Below are the code and all the weights of a small trained network. Each question names an input and a class and asks about switching units off, where a switched-off unit gives its printed mean instead of its output.

import numpy as np


def w(rows, s, z=0):
    codes = np.array(rows[::2]) - 128.0
    scale = np.full(codes.shape[1], s)
    scale[-1] = z or s
    return codes * scale


def f(y):
    return y / 2 * (1 + np.tanh(0.7978845608 * (y + 0.044715 * y**3)))


def log_softmax(a):
    a = a - a.max(-1, keepdims=True)
    return a - np.log(np.exp(a).sum(-1, keepdims=True))


def net(x, mask):
    res = np.array(x, float).reshape(1, 4) / 4 @ E
    y = f(res @ A[0][:, :-1].T + A[0][:, -1])
    res = res + np.where(mask, y, B[0][:, -1]) @ B[0][:, :-1]
    return log_softmax(res[-1] @ U[:, :-1].T + U[:, -1])


A, B = {}, {}
E = w([
[212,108,250,144,184,133,115,134,103,132],'x0',
[164,123,44,189,254,127,114,132,123,171],'x1',
[123,105,98,83,131,119,126,47,5,43],'x2',
[128,127,128,130,128,129,132,124,129,127],'x3',
],0.0097)
A[0] = w([
[92,132,37,141,111,120,146,133,163,140,162],'N0',
[108,129,75,110,87,138,126,103,84,95,143],'N1',
[79,134,139,131,114,118,146,114,115,126,110],'N2',
[156,135,103,119,108,129,143,117,125,125,97],'N3',
[164,133,137,137,198,127,127,155,158,167,125],'N4',
[140,128,179,147,167,117,112,163,168,161,95],'N5',
[102,136,136,142,71,129,134,161,237,174,39],'N6',
[89,137,19,135,97,126,127,137,171,156,43],'N7',
[127,127,233,105,30,136,149,128,158,116,57],'N8',
[150,127,141,144,160,122,109,139,143,132,100],'N9',
[92,128,72,124,122,131,140,151,147,133,80],'N10',
[92,112,104,146,158,116,115,99,121,135,67],'N11',
[126,132,54,141,183,141,127,127,99,130,23],'N12',
[114,133,209,105,50,126,117,155,123,129,188],'N13',
[83,127,108,75,2,113,120,128,68,79,123],'N14',
[147,120,117,110,171,129,132,93,24,82,21],'N15',
[82,142,152,121,146,114,116,115,119,123,92],'N16',
[164,119,224,131,145,126,136,111,81,107,3],'N17',
],0.018,0.014)
B[0] = w([
[128,124,139,109,121,107,64,123,110,116,230],'N0',
[137,131,120,94,112,131,187,124,126,114,193],'N1',
[140,130,129,116,150,153,160,131,115,125,144],'N2',
[142,113,137,116,134,135,147,160,126,104,126],'N3',
[129,126,159,163,131,142,165,150,147,151,217],'N4',
[129,135,137,170,157,138,178,126,136,159,205],'N5',
[128,121,103,74,107,112,94,108,97,82,230],'N6',
[114,127,138,179,125,121,92,150,168,156,209],'N7',
[128,132,151,173,144,137,56,143,160,163,234],'N8',
[126,138,132,139,126,132,161,124,140,161,158],'N9',
[158,131,132,146,169,171,62,124,111,133,169],'N10',
[123,134,128,105,119,129,126,125,113,117,137],'N11',
[124,126,104,83,103,123,110,111,105,83,160],'N12',
[126,127,109,110,121,117,65,126,112,105,254],'N13',
[128,127,121,114,131,129,235,115,119,128,246],'N14',
[119,124,145,164,132,121,4,147,156,153,192],'N15',
[124,130,141,133,111,97,156,124,98,131,125],'N16',
[121,125,89,81,99,116,97,115,105,87,186],'N17',
],0.03,0.018)
U = w([
[119,102,84,70,84,98,116,105,73,71,137],'0',
[123,104,154,180,141,111,87,154,143,164,230],'1',
[136,114,136,134,135,143,247,124,109,159,3],'2',
],0.011,0.0042)

Each question gives the input, the list of numbers given to net, and the class t.
The units are the neurons (one row each of A and B). Each row of codes is followed by its name. A weight is (code - 128) times the scale printed after its matrix; where a second scale follows, it is the last column's (A, B and U).
mask holds one flag per neuron, in row order. A switched-off neuron (its flag False) gives its mean, the last column of its row in B, instead of its output. The means were averaged over made-up inputs and are rounded, as every weight is.
A unit's drop is (log p(t) with every unit on - log p(t) with that unit switched off) / (log p(t) with every unit on - log p(t) with every unit switched off).
The circuit of an input: a set's keep is (log p(t) with only the set's units on - log p(t) with every unit switched off) / (log p(t) with every unit on - log p(t) with every unit switched off). Starting from the 12 units with the biggest drops (on a tie, the unit counted first), units are removed one at a time, each time the one whose removal leaves the highest keep (on an exact tie, the one counted first), for as long as the keep stays at least 0.8.
units of the circuit, in order: the units of the circuit, biggest drop first
k most important neurons: the k neurons with the biggest drops, biggest first
drop when u is switched off: that unit's drop, to one decimal
input [-3,-5,8,-4], class 2: units of the circuit, in order => N14
input [-4,-2,1,5], class 2: units of the circuit, in order => N6; N14
input [8,7,0,0], class 2: units of the circuit, in order => N8; N13
input [0,7,4,-7], class 0: 3 most important neurons => N12; N8; N7
input [0,-5,-2,2], class 0: 3 most important neurons => N7; N4; N15
input [-2,-2,0,3], class 0: 3 most important neurons => N5; N4; N9
input [0,-5,-5,7], class 0: 2 most important neurons => N6; N7
input [0,3,2,-4], class 0: 2 most important neurons => N8; N7
input [-5,6,3,8], class 0: 2 most important neurons => N12; N8
input [0,0,8,2], class 2: 3 most important neurons => N14; N13; N6
input [5,1,0,2], class 2: 2 most important neurons => N8; N15
input [6,-8,2,-6], class 0: 2 most important neurons => N17; N13
input [-4,8,2,1], class 0: 2 most important neurons => N12; N8
input [-4,-4,-6,-8], class 0: units of the circuit, in order => N6
input [-5,-7,2,-4], class 2: drop when N14 is switched off => 1.1
input [-7,-3,-4,-7], class 0: drop when N6 is switched off => 0.8
input [0,-5,-2,0], class 0: drop when N4 is switched off => 1.4
